Here is a tiny trained network, its code and every weight. The questions are about switching its units off for an input and a class, where a switched-off unit gives its printed mean instead of its output.

import numpy as np


def w(rows, s, z=0):
    codes = np.array(rows[::2]) - 128.0
    scale = np.full(codes.shape[1], s)
    scale[-1] = z or s
    return codes * scale


def norm(h):
    return h / np.sqrt((h * h).mean(-1, keepdims=True) + 1e-5)


def f(y):
    return np.maximum(y, 0)


def log_softmax(a):
    a = a - a.max(-1, keepdims=True)
    return a - np.log(np.exp(a).sum(-1, keepdims=True))


def net(x, mask):
    res = np.array(x, float).reshape(1, 7) / 4 @ E
    u = 0
    for l in range(2):
        y = f(norm(res) @ A[l][:, :-1].T + A[l][:, -1])
        res = res + np.where(mask[u : u + 5], y, B[l][:, -1]) @ B[l][:, :-1]
        u += 5
    return log_softmax(norm(res)[-1] @ U[:, :-1].T + U[:, -1])


A, B = {}, {}
E = w([
[102,117,64,151,140,143,193,111,165,16],'x0',
[65,117,217,167,128,185,114,12,96,108],'x1',
[146,122,109,103,149,186,184,98,151,180],'x2',
[134,107,127,123,128,130,138,130,98,125],'x3',
[189,95,118,111,152,165,63,115,156,96],'x4',
[132,116,132,143,119,120,130,121,145,135],'x5',
[125,134,144,115,143,117,132,128,144,125],'x6',
],0.011)
A[0] = w([
[108,123,159,161,78,41,46,214,114,59,37],'L0N1',
[191,137,95,109,192,255,245,105,167,248,2],'L0N2',
[246,75,90,100,204,193,5,101,157,111,16],'L0N3',
[173,140,199,53,81,126,60,140,90,223,16],'L0N4',
[3,179,107,150,130,61,235,160,73,224,18],'L0N5',
],0.008,0.0084)
B[0] = w([
[95,116,114,69,85,55,92,26,75,116,224],'L0N1',
[42,89,101,41,94,2,25,85,94,83,254],'L0N2',
[151,142,200,114,16,143,157,200,170,77,250],'L0N3',
[65,108,128,186,183,134,170,180,139,130,243],'L0N4',
[177,118,186,72,30,190,114,190,195,61,247],'L0N5',
],0.012,0.0047)
A[1] = w([
[75,127,102,118,147,124,95,105,100,126,207],'L1N1',
[163,149,84,71,126,123,138,148,155,169,4],'L1N2',
[156,136,168,99,146,111,71,185,109,248,32],'L1N3',
[127,109,39,127,170,132,172,130,162,56,36],'L1N4',
[211,169,38,89,121,63,138,201,128,167,64],'L1N5',
],0.012,0.0039)
B[1] = w([
[163,164,123,114,178,106,119,129,127,184,213],'L1N1',
[108,120,168,104,152,126,111,90,122,121,167],'L1N2',
[120,78,8,178,152,101,186,170,180,79,207],'L1N3',
[117,92,74,148,147,93,165,205,148,196,199],'L1N4',
[152,180,202,144,153,224,103,27,83,165,254],'L1N5',
],0.013,0.0075)
U = w([
[176,135,177,100,8,174,144,196,165,63,217],'0',
[96,114,77,56,134,13,47,61,95,124,193],'1',
[109,97,58,231,196,121,178,210,148,149,79],'2',
[157,176,196,172,184,221,123,30,84,170,5],'3',
],0.014,0.0018)

Each question gives the input, the list of numbers given to net, and the class t.
The units are the neurons (one row each of A and B). Each row of codes is followed by its name. A weight is (code - 128) times the scale printed after its matrix; where a second scale follows, it is the last column's (A, B and U).
mask holds one flag per neuron, layer by layer. A switched-off neuron (its flag False) gives its mean, the last column of its row in B, instead of its output. The means were averaged over made-up inputs and are rounded, as every weight is.
A unit's drop is (log p(t) with every unit on - log p(t) with that unit switched off) / (log p(t) with every unit on - log p(t) with every unit switched off).
The circuit of an input: a set's keep is (log p(t) with only the set's units on - log p(t) with every unit switched off) / (log p(t) with every unit on - log p(t) with every unit switched off). Starting from all 10 units, units are removed one at a time, each time the one whose removal leaves the highest keep (on an exact tie, the one counted first), for as long as the keep stays at least 0.8.
units of the circuit, in order: the units of the circuit, biggest drop first
unit that matters most: the unit with the biggest drop
top k neurons: the k neurons with the biggest drops, biggest first
k most important neurons of layer l: the k neurons of layer l with the biggest drops, biggest first
drop of u: that unit's drop, to one decimal
input [-1,-8,1,-2,-3,1,0], class 3: top neuron -> L1N5
input [1,6,2,8,-8,-3,-4], class 0: top 2 neurons -> L0N5; L1N5
input [5,-6,5,1,-3,5,7], class 3: top 2 neurons -> L1N5; L0N4
input [7,4,5,5,-6,8,-6], class 2: top 3 neurons -> L0N3; L1N4; L1N5
input [-8,-1,-7,-4,-2,2,-5], class 2: top 2 neurons -> L1N3; L0N4
input [2,-6,7,-4,-5,-3,6], class 1: top 2 neurons -> L0N2; L0N3
input [-2,-5,-3,6,-5,6,5], class 0: top 2 neurons -> L0N5; L0N2
input [5,-1,-4,-1,-1,-2,4], class 2: top 3 neurons -> L0N2; L1N4; L1N5
input [-4,-1,-6,6,-8,8,-3], class 0: top 2 neurons -> L0N5; L0N2
input [2,-7,6,5,-3,2,-5], class 3: top 2 neurons -> L1N5; L0N1
input [-3,0,6,5,-6,8,4], class 0: top 2 neurons -> L0N5; L0N1
input [-1,-8,2,-3,-6,-4,-8], class 3: top 2 neurons -> L1N5; L0N3
input [7,5,5,-1,4,1,-5], class 2: 2 most important neurons of layer 1 -> L1N4; L1N5
input [-3,-2,-3,-4,6,5,6], class 0: unit that matters most -> L0N3
input [-4,-5,4,2,3,3,7], class 3: 2 most important neurons of layer 0 -> L0N5; L0N1
input [4,8,8,8,3,6,3], class 1: units of the circuit, in order -> L0N2; L1N5
input [-7,-6,-6,2,2,6,-7], class 2: 2 most important neurons of layer 0 -> L0N2; L0N4
input [-6,-5,-4,-7,5,-7,5], class 2: 2 most important neurons of layer 0 -> L0N4; L0N5
input [-6,6,0,-6,1,0,-8], class 2: 2 most important neurons of layer 1 -> L1N5; L1N3
input [-8,0,5,5,-4,-4,4], class 2: unit that matters most -> L1N3
input [3,0,8,-7,6,-1,-6], class 1: 2 most important neurons of layer 0 -> L0N2; L0N5
input [3,-6,6,6,-5,-1,-1], class 1: 2 most important neurons of layer 0 -> L0N2; L0N3
input [1,0,-4,6,-5,-2,-7], class 0: drop of L0N2 -> 0.1
